Here is a tiny trained network, its code and every weight. The questions are about switching its units off for an input and a target symbol, where a switched-off unit gives its printed mean instead of its output.

import numpy as np


def w(rows, s, z=0):
    codes = np.array(rows[::2]) - 128.0
    scale = np.full(codes.shape[1], s)
    scale[-1] = z or s
    return codes * scale


def f(y):
    return y / 2 * (1 + np.tanh(0.7978845608 * (y + 0.044715 * y**3)))


def softmax(a):
    e = np.exp(a - a.max(-1, keepdims=True))
    return e / e.sum(-1, keepdims=True)


def log_softmax(a):
    a = a - a.max(-1, keepdims=True)
    return a - np.log(np.exp(a).sum(-1, keepdims=True))


def net(x, mask):
    ids = ['αβγδζηλμπφψω'.index(c) for c in x.split()]
    T = len(ids)
    res = E[ids] + P[:T]
    q, k, v = (res @ M[0].T for M in (Q, K, V))
    z = softmax(np.where(np.tri(T) > 0, q @ k.T / 4**0.5, -1e9)) @ v
    res = res + np.where(mask[0], z, O[0][:, -1]) @ O[0][:, :-1]
    y = f(res @ A[0][:, :-1].T + A[0][:, -1])
    res = res + np.where(mask[1:9], y, B[0][:, -1]) @ B[0][:, :-1]
    return log_softmax(res[-1] @ U[:, :-1].T + U[:, -1])


Q, K, V, O, A, B = {}, {}, {}, {}, {}, {}
E = w([
[73,172,73,216,177,144],'α',
[132,163,46,155,79,116],'β',
[73,127,79,250,151,134],'γ',
[80,147,47,153,112,77],'δ',
[140,164,48,176,146,91],'ζ',
[109,215,112,153,111,144],'η',
[88,168,18,162,112,157],'λ',
[152,218,122,144,94,69],'μ',
[100,134,166,156,53,228],'π',
[127,117,142,121,27,71],'φ',
[239,82,179,214,102,165],'ψ',
[183,2,121,166,96,91],'ω',
],0.013)
P = w([
[46,129,144,200,103,82],'0',
[161,141,50,217,62,139],'1',
[48,128,144,178,119,88],'2',
[171,154,42,192,64,137],'3',
[64,125,146,162,124,98],'4',
[175,155,39,169,73,143],'5',
[79,124,151,144,130,105],'6',
[184,156,35,144,76,144],'7',
[95,121,153,121,135,110],'8',
[195,164,35,118,79,152],'9',
[114,115,154,98,140,112],'10',
[196,170,11,96,85,152],'11',
[114,114,157,100,142,114],'12',
],0.013)
Q[0] = w([
[213,161,113,124,73,105],'H0',
[101,78,247,39,210,86],'H0',
[118,113,151,40,221,150],'H0',
[194,86,187,91,136,193],'H0',
],0.013)
K[0] = w([
[169,71,174,95,65,178],'H0',
[64,132,124,244,133,123],'H0',
[91,174,78,210,54,120],'H0',
[125,89,160,242,48,55],'H0',
],0.011)
V[0] = w([
[76,111,38,135,247,177],'H0',
[180,254,185,180,226,187],'H0',
[200,70,118,154,191,45],'H0',
[113,210,89,70,135,16],'H0',
],0.009)
O[0] = w([
[92,129,2,116,228,186,46],'H0',
[181,222,165,198,203,129,1],'H0',
[195,71,81,109,193,3,72],'H0',
[37,164,81,173,93,29,178],'H0',
],0.0099,0.0045)
A[0] = w([
[148,218,9,158,153,95,2],'N0',
[20,70,159,148,165,160,87],'N1',
[115,185,94,218,47,165,104],'N2',
[209,39,43,154,75,115,98],'N3',
[224,211,86,94,45,152,144],'N4',
[47,78,148,140,62,78,224],'N5',
[1,127,245,53,147,56,132],'N6',
[97,198,56,137,53,173,1],'N7',
],0.0081,0.0033)
B[0] = w([
[90,126,172,165,158,66,182],'N0',
[132,122,73,179,123,186,155],'N1',
[166,170,130,110,140,134,240],'N2',
[43,91,150,119,155,169,194],'N3',
[159,90,109,186,149,135,191],'N4',
[184,98,90,103,121,100,250],'N5',
[129,113,161,119,251,183,169],'N6',
[99,214,157,68,145,122,213],'N7',
],0.014,0.015)
U = w([
[192,150,89,116,123,219,167],'α',
[141,126,59,112,202,138,41],'β',
[210,145,56,52,11,88,160],'γ',
[172,109,125,85,191,140,32],'δ',
[31,157,114,78,62,132,111],'ζ',
[148,132,143,199,79,13,203],'η',
[219,92,32,254,139,153,153],'λ',
[53,118,162,186,161,122,108],'μ',
[41,156,233,53,175,158,12],'π',
[91,61,83,160,99,154,199],'φ',
[165,152,190,126,183,79,69],'ψ',
[104,105,233,156,90,103,251],'ω',
],0.0079,0.0025)

Each question gives the input, a string of symbols that net reads in full, and the target symbol t.
The units are the heads (4 rows each of Q, K, V and O) and the neurons (one row each of A and B). Each row of codes is followed by its name. A weight is (code - 128) times the scale printed after its matrix; where a second scale follows, it is the last column's (O, A, B and U).
mask holds one flag per unit, heads first, then neurons. A switched-off unit (its flag False) gives its mean, the last column of its rows in O or B, instead of its output. The means were averaged over made-up inputs and are rounded, as every weight is.
A unit's drop is (log p(t) with every unit on - log p(t) with that unit switched off) / (log p(t) with every unit on - log p(t) with every unit switched off).
The circuit of an input: a set's keep is (log p(t) with only the set's units on - log p(t) with every unit switched off) / (log p(t) with every unit on - log p(t) with every unit switched off). Starting from all 9 units, units are removed one at a time, each time the one whose removal leaves the highest keep (on an exact tie, the one counted first), for as long as the keep stays at least 0.8.
units of the circuit, in order: the units of the circuit, biggest drop first
k most important neurons: the k neurons with the biggest drops, biggest first
input γ φ φ δ, target γ: units of the circuit, in order : (H0; N5)
input α β α λ, target π: most important neuron : (N7)
input π η δ η ψ η, target λ: 2 most important neurons : (N4; N7)
input η ψ δ α μ ψ π μ β ζ, target η: 2 most important neurons : (N0; N6)
input α η α δ φ π, target γ: units of the circuit, in order : (H0; N6; N5)
input δ α δ φ ζ α γ, target λ: units of the circuit, in order : (N1; N7)
input φ μ ω ζ ζ φ α π η β, target α: units of the circuit, in order : (H0; N4; N7)
input μ δ μ λ β μ φ ω φ γ φ φ ψ, target ω: units of the circuit, in order : (H0; N2)
input α γ α φ δ α ψ δ, target λ: units of the circuit, in order : (H0; N7)
input φ μ λ, target ζ: 3 most important neurons : (N7; N4; N6)
input η ω ψ ψ ω η, target φ: units of the circuit, in order : (H0; N3; N2; N7)
input ψ ω φ δ, target φ: units of the circuit, in order : (N3; H0; N7)
input λ δ μ, target ψ: 3 most important neurons : (N6; N3; N5)
input π δ β, target γ: units of the circuit, in order : (N3; N5; N0)
input δ φ δ μ ω γ, target φ: units of the circuit, in order : (H0; N3; N7)
input β ψ ω α λ, target ζ: units of the circuit, in order : (H0; N6; N4)
input δ η δ η λ γ γ φ ζ π α, target μ: units of the circuit, in order : (H0; N5; N7)
input π ζ λ μ λ φ λ δ α ζ π δ, target α: 4 most important neurons : (N4; N5; N0; N7)
input ψ φ ζ η, target γ: 3 most important neurons : (N6; N0; N3)
input λ δ μ η β π μ η ζ μ ω λ, target φ: most important neuron : (N3)
input α δ δ ω ζ φ γ δ, target γ: 3 most important neurons : (N5; N6; N0)
input λ η μ φ δ ζ π δ φ ψ β ζ, target λ: 2 most important neurons : (N4; N7)
input φ ψ γ φ α δ μ ψ ω ω μ γ, target φ: 3 most important neurons : (N3; N7; N2)
input μ γ δ δ ψ λ δ γ φ ζ, target γ: 3 most important neurons : (N6; N5; N0)
